Below are the code and all the weights of a small trained network. Each question names an input and a class and asks about switching units off, where a switched-off unit gives its printed mean instead of its output.

import numpy as np


def w(rows, s, z=0):
    codes = np.array(rows[::2]) - 128.0
    scale = np.full(codes.shape[1], s)
    scale[-1] = z or s
    return codes * scale


def f(y):
    return y / 2 * (1 + np.tanh(0.7978845608 * (y + 0.044715 * y**3)))


def log_softmax(a):
    a = a - a.max(-1, keepdims=True)
    return a - np.log(np.exp(a).sum(-1, keepdims=True))


def net(x, mask):
    res = np.array(x, float).reshape(1, 7) / 4 @ E
    y = f(res @ A[0][:, :-1].T + A[0][:, -1])
    res = res + np.where(mask, y, B[0][:, -1]) @ B[0][:, :-1]
    return log_softmax(res[-1] @ U[:, :-1].T + U[:, -1])


A, B = {}, {}
E = w([
[24,136,98,188,105,95,155,56,104,217],'x0',
[114,155,148,97,152,126,62,101,47,88],'x1',
[140,58,170,61,31,142,59,41,110,117],'x2',
[162,109,255,122,155,47,114,55,151,209],'x3',
[191,82,173,182,173,253,84,85,82,158],'x4',
[155,83,84,150,174,219,175,98,135,167],'x5',
[94,251,165,62,112,153,162,165,154,206],'x6',
],0.0089)
A[0] = w([
[179,71,158,147,147,81,105,93,115,112,189],'n1',
[104,101,61,85,69,33,122,208,130,110,254],'n2',
[100,194,148,125,111,94,172,56,188,244,175],'n3',
[120,101,71,83,69,113,195,156,194,123,164],'n4',
[114,197,117,164,132,203,157,170,176,58,223],'n5',
[200,48,125,113,163,220,119,71,122,170,209],'n6',
[144,156,103,161,233,142,111,159,114,153,189],'n7',
[103,124,49,147,87,124,128,114,104,64,236],'n8',
[138,97,140,159,126,102,111,56,136,133,160],'n9',
[144,99,104,135,194,146,132,126,124,173,174],'n10',
[178,92,197,117,123,123,137,93,168,172,151],'n11',
[154,150,222,67,129,99,80,133,128,90,227],'n12',
[140,41,134,96,140,207,94,95,70,114,188],'n13',
[164,173,144,46,119,105,73,134,110,94,155],'n14',
[55,101,135,162,114,33,112,116,60,110,161],'n15',
[195,122,102,92,108,123,124,121,194,97,162],'n16',
[95,128,109,186,129,219,89,118,1,117,227],'n17',
[113,132,31,157,174,155,184,199,163,128,230],'n18',
[188,71,204,107,154,108,172,80,142,205,179],'n19',
[110,108,131,112,72,175,141,90,103,159,179],'n20',
[110,151,160,176,115,134,201,146,94,156,212],'n21',
],0.0087,0.0036)
B[0] = w([
[146,92,167,143,145,132,70,82,131,110,212],'n1',
[107,89,165,88,102,101,119,108,178,137,247],'n2',
[67,189,117,138,136,112,138,167,150,213,242],'n3',
[109,103,105,83,85,189,119,131,192,154,208],'n4',
[143,127,135,98,142,152,179,131,135,89,217],'n5',
[183,132,83,175,135,199,77,109,100,126,251],'n6',
[155,151,169,177,209,124,192,99,76,102,198],'n7',
[165,52,118,101,62,120,161,84,140,85,206],'n8',
[116,106,159,184,115,140,95,85,139,155,193],'n9',
[138,147,128,152,153,183,128,111,135,94,176],'n10',
[119,159,180,139,176,186,87,120,146,133,214],'n11',
[117,135,192,87,197,72,67,207,74,104,232],'n12',
[204,149,69,129,73,144,62,126,37,122,226],'n13',
[123,127,153,50,125,82,122,200,67,88,203],'n14',
[100,96,157,188,129,55,125,74,159,137,209],'n15',
[134,106,137,75,101,153,94,139,149,111,179],'n16',
[149,134,82,184,93,105,165,153,86,114,225],'n17',
[178,114,130,114,167,180,255,116,225,100,252],'n18',
[94,136,153,154,151,169,65,133,131,158,242],'n19',
[91,172,104,136,80,129,133,156,84,141,180],'n20',
[115,183,131,175,126,135,198,129,180,127,180],'n21',
],0.009,0.011)
U = w([
[1,252,142,142,133,131,143,143,134,242,186],'0',
[136,112,213,26,140,56,76,197,55,39,194],'1',
[204,112,22,137,18,174,117,114,27,62,107],'2',
[166,106,154,161,162,222,2,69,96,124,32],'3',
[148,53,92,45,42,219,166,113,206,92,2],'4',
[108,46,158,192,101,5,110,6,136,95,213],'5',
[174,154,138,169,237,181,224,111,119,52,156],'6',
],0.0077,0.0011)

Each question gives the input, the list of numbers given to net, and the class t.
The units are the neurons (one row each of A and B). Each row of codes is followed by its name. A weight is (code - 128) times the scale printed after its matrix; where a second scale follows, it is the last column's (A, B and U).
mask holds one flag per neuron, in row order. A switched-off neuron (its flag False) gives its mean, the last column of its row in B, instead of its output. The means were averaged over made-up inputs and are rounded, as every weight is.
A unit's drop is (log p(t) with every unit on - log p(t) with that unit switched off) / (log p(t) with every unit on - log p(t) with every unit switched off).
The circuit of an input: a set's keep is (log p(t) with only the set's units on - log p(t) with every unit switched off) / (log p(t) with every unit on - log p(t) with every unit switched off). Starting from the 12 units with the biggest drops (on a tie, the unit counted first), units are removed one at a time, each time the one whose removal leaves the highest keep (on an exact tie, the one counted first), for as long as the keep stays at least 0.8.
circuit, biggest first: the units of the circuit, biggest drop first
most important unit: the unit with the biggest drop
top k neurons: the k neurons with the biggest drops, biggest first
drop when u is switched off: that unit's drop, to one decimal
input [3,1,5,5,-3,8,3], class 0: most important unit	n3
input [5,8,2,-7,-5,1,-3], class 5: top 3 neurons	(n15 n2 n6)
input [-5,1,4,5,3,-5,-2], class 1: top 2 neurons	(n12 n14)
input [0,0,7,-1,-4,1,0], class 1: circuit, biggest first	(n18 n6)
input [1,-3,-5,8,0,7,-1], class 0: top 2 neurons	(n3 n19)
input [-7,-2,0,2,-4,8,1], class 4: circuit, biggest first	(n16 n4)
input [1,5,-7,-7,-4,-2,-5], class 4: circuit, biggest first	(n8 n2)
input [0,8,-7,0,7,-5,-7], class 2: top 2 neurons	(n17 n13)
input [7,2,2,3,2,2,-1], class 0: top 3 neurons	(n3 n20 n8)
input [5,-5,-7,-1,-6,-1,-2], class 4: top 2 neurons	(n18 n4)
input [-7,2,2,-2,7,3,6], class 2: top 2 neurons	(n13 n17)
input [-7,7,3,-3,4,-1,5], class 1: top 2 neurons	(n12 n14)
input [-1,-5,-1,3,2,4,7], class 0: drop when n3 is switched off	0.2
input [-5,0,7,-8,-1,5,4], class 2: circuit, biggest first	(n13)
input [-6,6,-6,8,6,-6,1], class 1: drop when n12 is switched off	0.2
input [5,1,-4,-4,-1,6,7], class 6: drop when n18 is switched off	1.1
input [6,-7,-2,7,7,-6,-1], class 0: drop when n3 is switched off	0.8
